Here is a tiny trained network, its code and every weight. The questions are about switching its units off for an input and a class, where a switched-off unit gives its printed mean instead of its output.

import numpy as np


def w(rows, s, z=0):
    codes = np.array(rows[::2]) - 128.0
    scale = np.full(codes.shape[1], s)
    scale[-1] = z or s
    return codes * scale


def f(y):
    return y / 2 * (1 + np.tanh(0.7978845608 * (y + 0.044715 * y**3)))


def log_softmax(a):
    a = a - a.max(-1, keepdims=True)
    return a - np.log(np.exp(a).sum(-1, keepdims=True))


def net(x, mask):
    res = np.array(x, float).reshape(1, 4) / 4 @ E
    y = f(res @ A[0][:, :-1].T + A[0][:, -1])
    res = res + np.where(mask, y, B[0][:, -1]) @ B[0][:, :-1]
    return log_softmax(res[-1] @ U[:, :-1].T + U[:, -1])


A, B = {}, {}
E = w([
[119,150,108,54,124],'x0',
[172,172,4,97,109],'x1',
[28,209,105,106,92],'x2',
[117,138,97,149,233],'x3',
],0.014)
A[0] = w([
[136,107,84,167,220,166],'N1',
[197,50,113,74,88,253],'N2',
[107,86,168,234,176,234],'N3',
[70,147,203,191,129,174],'N4',
[92,210,21,111,109,245],'N5',
[146,194,4,122,93,167],'N6',
[133,47,213,156,71,229],'N7',
],0.011,0.0046)
B[0] = w([
[159,88,143,66,199,208],'N1',
[237,138,114,98,122,217],'N2',
[66,19,97,180,157,244],'N3',
[25,76,169,123,92,219],'N4',
[114,254,55,140,145,252],'N5',
[141,149,42,189,132,245],'N6',
[138,106,194,175,19,242],'N7',
],0.011,0.014)
U = w([
[39,167,165,44,127,166],'0',
[160,106,109,129,167,8],'1',
[206,115,162,126,88,222],'2',
[191,117,143,83,250,179],'3',
[156,192,55,128,181,176],'4',
[83,57,144,176,155,132],'5',
[125,181,132,211,106,4],'6',
],0.018,0.0029)

Each question gives the input, the list of numbers given to net, and the class t.
The units are the neurons (one row each of A and B). Each row of codes is followed by its name. A weight is (code - 128) times the scale printed after its matrix; where a second scale follows, it is the last column's (A, B and U).
mask holds one flag per neuron, in row order. A switched-off neuron (its flag False) gives its mean, the last column of its row in B, instead of its output. The means were averaged over made-up inputs and are rounded, as every weight is.
A unit's drop is (log p(t) with every unit on - log p(t) with that unit switched off) / (log p(t) with every unit on - log p(t) with every unit switched off).
The circuit of an input: a set's keep is (log p(t) with only the set's units on - log p(t) with every unit switched off) / (log p(t) with every unit on - log p(t) with every unit switched off). Starting from all 7 units, units are removed one at a time, each time the one whose removal leaves the highest keep (on an exact tie, the one counted first), for as long as the keep stays at least 0.8.
units of the circuit, in order: the units of the circuit, biggest drop first
unit that matters most: the unit with the biggest drop
top k neurons: the k neurons with the biggest drops, biggest first
drop of u: that unit's drop, to one decimal
input [7,-1,1,-1], class 4: unit that matters most	N4
input [-8,0,5,-3], class 5: top 2 neurons	[N4 N5]
input [-2,-3,2,-8], class 2: top 2 neurons	[N3 N7]
input [-6,0,-8,8], class 3: top 2 neurons	[N1 N4]
input [8,-2,0,8], class 3: top 2 neurons	[N1 N6]
input [-2,-7,6,-8], class 5: top 3 neurons	[N5 N7 N4]
input [-3,3,-1,-5], class 2: top 2 neurons	[N5 N2]
input [5,-6,-7,0], class 2: top 4 neurons	[N2 N7 N4 N6]
input [0,-1,-1,-2], class 2: units of the circuit, in order	[N3 N5]
input [0,-1,-7,0], class 2: top 2 neurons	[N2 N7]
input [8,-5,-3,3], class 3: top 2 neurons	[N4 N3]
input [6,-3,-3,2], class 3: top 2 neurons	[N7 N4]
input [-5,1,-5,8], class 3: top 2 neurons	[N1 N7]
input [-5,-5,8,-2], class 5: units of the circuit, in order	[N5]
input [-7,3,-6,5], class 3: drop of N1	0.7
input [-2,1,-5,7], class 3: drop of N1	0.3
input [-3,-1,3,-4], class 0: drop of N6	0.8
input [4,-2,-4,5], class 3: drop of N7	0.0
